Below are the code and all the weights of a small trained network. Each question names an input and a target symbol and asks about switching units off, where a switched-off unit gives its printed mean instead of its output.

import numpy as np


def w(rows, s, z=0):
    codes = np.array(rows[::2]) - 128.0
    scale = np.full(codes.shape[1], s)
    scale[-1] = z or s
    return codes * scale


def norm(h):
    return h / np.sqrt((h * h).mean(-1, keepdims=True) + 1e-5)


def f(y):
    return y / 2 * (1 + np.tanh(0.7978845608 * (y + 0.044715 * y**3)))


def softmax(a):
    e = np.exp(a - a.max(-1, keepdims=True))
    return e / e.sum(-1, keepdims=True)


def log_softmax(a):
    a = a - a.max(-1, keepdims=True)
    return a - np.log(np.exp(a).sum(-1, keepdims=True))


def net(x, mask):
    ids = ['γεζλπσφψ'.index(c) for c in x.split()]
    T = len(ids)
    res = E[ids] + P[:T]
    u = 0
    for l in range(2):
        q, k, v = (norm(res) @ M[l].T for M in (Q, K, V))
        z = softmax(np.where(np.tri(T) > 0, q @ k.T / 4**0.5, -1e9)) @ v
        res = res + np.where(mask[u], z, O[l][:, -1]) @ O[l][:, :-1]
        u += 1
        y = f(norm(res) @ A[l][:, :-1].T + A[l][:, -1])
        res = res + np.where(mask[u : u + 16], y, B[l][:, -1]) @ B[l][:, :-1]
        u += 16
    return log_softmax(norm(res)[-1] @ U[:, :-1].T + U[:, -1])


Q, K, V, O, A, B = {}, {}, {}, {}, {}, {}
E = w([
[121,58,178],'γ',
[96,93,119],'ε',
[70,48,125],'ζ',
[110,120,129],'λ',
[97,41,165],'π',
[145,187,220],'σ',
[76,113,83],'φ',
[155,254,54],'ψ',
],0.0094)
P = w([
[44,183,196],'0',
[128,174,108],'1',
[74,169,253],'2',
[202,88,88],'3',
[125,109,242],'4',
[102,108,64],'5',
],0.0073)
Q[0] = w([
[75,16,254],'L0H1',
[72,175,232],'L0H1',
[40,83,241],'L0H1',
[208,137,17],'L0H1',
],0.0058)
K[0] = w([
[254,126,100],'L0H1',
[132,24,53],'L0H1',
[174,100,97],'L0H1',
[98,161,169],'L0H1',
],0.012)
V[0] = w([
[48,11,136],'L0H1',
[100,147,134],'L0H1',
[254,221,161],'L0H1',
[60,101,92],'L0H1',
],0.0069)
O[0] = w([
[220,69,85,247],'L0H1',
[105,105,128,145],'L0H1',
[15,254,131,2],'L0H1',
[154,90,155,177],'L0H1',
],0.0061,0.0054)
A[0] = w([
[129,82,117,66],'L0N1',
[201,109,103,3],'L0N2',
[210,140,114,21],'L0N3',
[95,101,185,129],'L0N4',
[58,134,187,58],'L0N5',
[143,91,123,111],'L0N6',
[163,168,163,40],'L0N7',
[121,152,163,68],'L0N8',
[99,100,62,158],'L0N9',
[207,175,7,167],'L0N10',
[156,109,122,73],'L0N11',
[194,96,138,52],'L0N12',
[181,208,119,93],'L0N13',
[69,176,114,143],'L0N14',
[65,90,203,148],'L0N15',
[213,180,164,24],'L0N16',
],0.012,0.0026)
B[0] = w([
[87,111,101,201],'L0N1',
[89,129,181,206],'L0N2',
[67,160,194,164],'L0N3',
[174,225,24,192],'L0N4',
[209,145,121,146],'L0N5',
[96,72,101,215],'L0N6',
[90,72,162,112],'L0N7',
[166,89,184,111],'L0N8',
[84,147,95,176],'L0N9',
[8,254,9,191],'L0N10',
[89,70,141,169],'L0N11',
[102,91,127,254],'L0N12',
[74,118,98,122],'L0N13',
[107,13,52,126],'L0N14',
[166,247,51,225],'L0N15',
[63,87,174,136],'L0N16',
],0.0049,0.0045)
Q[1] = w([
[186,141,200],'L1H1',
[92,160,124],'L1H1',
[93,105,64],'L1H1',
[2,93,131],'L1H1',
],0.0085)
K[1] = w([
[169,160,49],'L1H1',
[111,166,163],'L1H1',
[121,170,237],'L1H1',
[253,134,179],'L1H1',
],0.0057)
V[1] = w([
[194,89,40],'L1H1',
[92,192,92],'L1H1',
[68,108,40],'L1H1',
[161,130,255],'L1H1',
],0.0073)
O[1] = w([
[132,86,125,254],'L1H1',
[124,111,151,25],'L1H1',
[254,117,114,153],'L1H1',
[122,199,212,101],'L1H1',
],0.008,0.0038)
A[1] = w([
[143,140,156,90],'L1N1',
[190,247,126,111],'L1N2',
[109,75,107,252],'L1N3',
[165,162,75,166],'L1N4',
[187,155,134,69],'L1N5',
[76,108,121,81],'L1N6',
[168,211,96,136],'L1N7',
[167,119,176,97],'L1N8',
[85,151,111,188],'L1N9',
[175,92,96,158],'L1N10',
[77,218,140,49],'L1N11',
[182,133,168,65],'L1N12',
[155,102,153,126],'L1N13',
[100,128,124,39],'L1N14',
[177,119,186,122],'L1N15',
[66,118,123,91],'L1N16',
],0.012,0.0037)
B[1] = w([
[66,81,89,115],'L1N1',
[195,86,198,161],'L1N2',
[39,171,229,255],'L1N3',
[50,195,194,159],'L1N4',
[127,35,2,123],'L1N5',
[236,25,181,133],'L1N6',
[112,89,253,151],'L1N7',
[27,145,57,137],'L1N8',
[33,61,167,146],'L1N9',
[64,240,96,224],'L1N10',
[38,9,209,150],'L1N11',
[57,86,50,127],'L1N12',
[94,207,102,158],'L1N13',
[145,67,105,113],'L1N14',
[7,161,1,149],'L1N15',
[213,29,153,132],'L1N16',
],0.004,0.0072)
U = w([
[51,255,57,155],'γ',
[97,101,26,121],'ε',
[196,2,139,93],'ζ',
[227,175,132,246],'λ',
[94,64,109,5],'π',
[140,154,190,149],'σ',
[193,92,49,178],'φ',
[85,124,227,71],'ψ',
],0.0085,0.003)

Each question gives the input, a string of symbols that net reads in full, and the target symbol t.
The units are the heads (4 rows each of Q, K, V and O) and the neurons (one row each of A and B). Each row of codes is followed by its name. A weight is (code - 128) times the scale printed after its matrix; where a second scale follows, it is the last column's (O, A, B and U).
mask holds one flag per unit, layer by layer, with each layer's heads first. A switched-off unit (its flag False) gives its mean, the last column of its rows in O or B, instead of its output. The means were averaged over made-up inputs and are rounded, as every weight is.
A unit's drop is (log p(t) with every unit on - log p(t) with that unit switched off) / (log p(t) with every unit on - log p(t) with every unit switched off).
The circuit of an input: a set's keep is (log p(t) with only the set's units on - log p(t) with every unit switched off) / (log p(t) with every unit on - log p(t) with every unit switched off). Starting from the 12 units with the biggest drops (on a tie, the unit counted first), units are removed one at a time, each time the one whose removal leaves the highest keep (on an exact tie, the one counted first), for as long as the keep stays at least 0.8.
units of the circuit, in order: the units of the circuit, biggest drop first
k most important neurons: the k neurons with the biggest drops, biggest first
k most important neurons of layer l: the k neurons of layer l with the biggest drops, biggest first
input ε φ ζ, target φ: units of the circuit, in order	L1H1; L0N15
input ε σ ε λ ζ, target λ: 2 most important neurons of layer 0	L0N15; L0N5
input ψ ζ σ ζ, target ψ: units of the circuit, in order	L1H1; L0H1; L0N10
input ε γ ψ γ, target γ: units of the circuit, in order	L0H1; L1N10
input γ φ ζ, target φ: units of the circuit, in order	L1H1; L0N15; L0N4
input γ φ γ γ σ, target γ: units of the circuit, in order	L1N15; L1N8
input γ ε ζ σ, target ψ: 4 most important neurons of layer 0	L0N16; L0N15; L0N4; L0N3
input ψ ψ ζ ε, target γ: units of the circuit, in order	L0H1
input λ ε γ σ, target ψ: units of the circuit, in order	L0N16; L0H1
input π γ σ, target γ: units of the circuit, in order	L1N15; L1N3
input ε ζ ε ζ ψ, target ζ: 3 most important neurons	L0N10; L0N3; L0N16
input φ ε σ, target ε: 3 most important neurons	L1N15; L1N8; L1N12
input ψ λ ε, target λ: 2 most important neurons of layer 0	L0N14; L0N5
input λ λ π, target λ: 3 most important neurons	L0N15; L0N4; L1N2
input ε ζ λ, target ζ: units of the circuit, in order	L0H1
input π ζ σ, target ζ: 4 most important neurons	L0N10; L1N3; L1N4; L1N10
input π γ λ λ γ, target λ: 3 most important neurons of layer 1	L1N2; L1N7; L1N4
input ζ γ ζ, target γ: 2 most important neurons	L0N15; L1N10
input ε ψ σ ζ, target γ: 2 most important neurons of layer 0	L0N15; L0N2
input ε φ σ σ λ π, target ψ: most important neuron	L1N11
input σ λ λ, target λ: 2 most important neurons	L0N14; L0N5
input ψ φ ψ ψ π λ, target γ: 2 most important neurons of layer 0	L0N14; L0N13
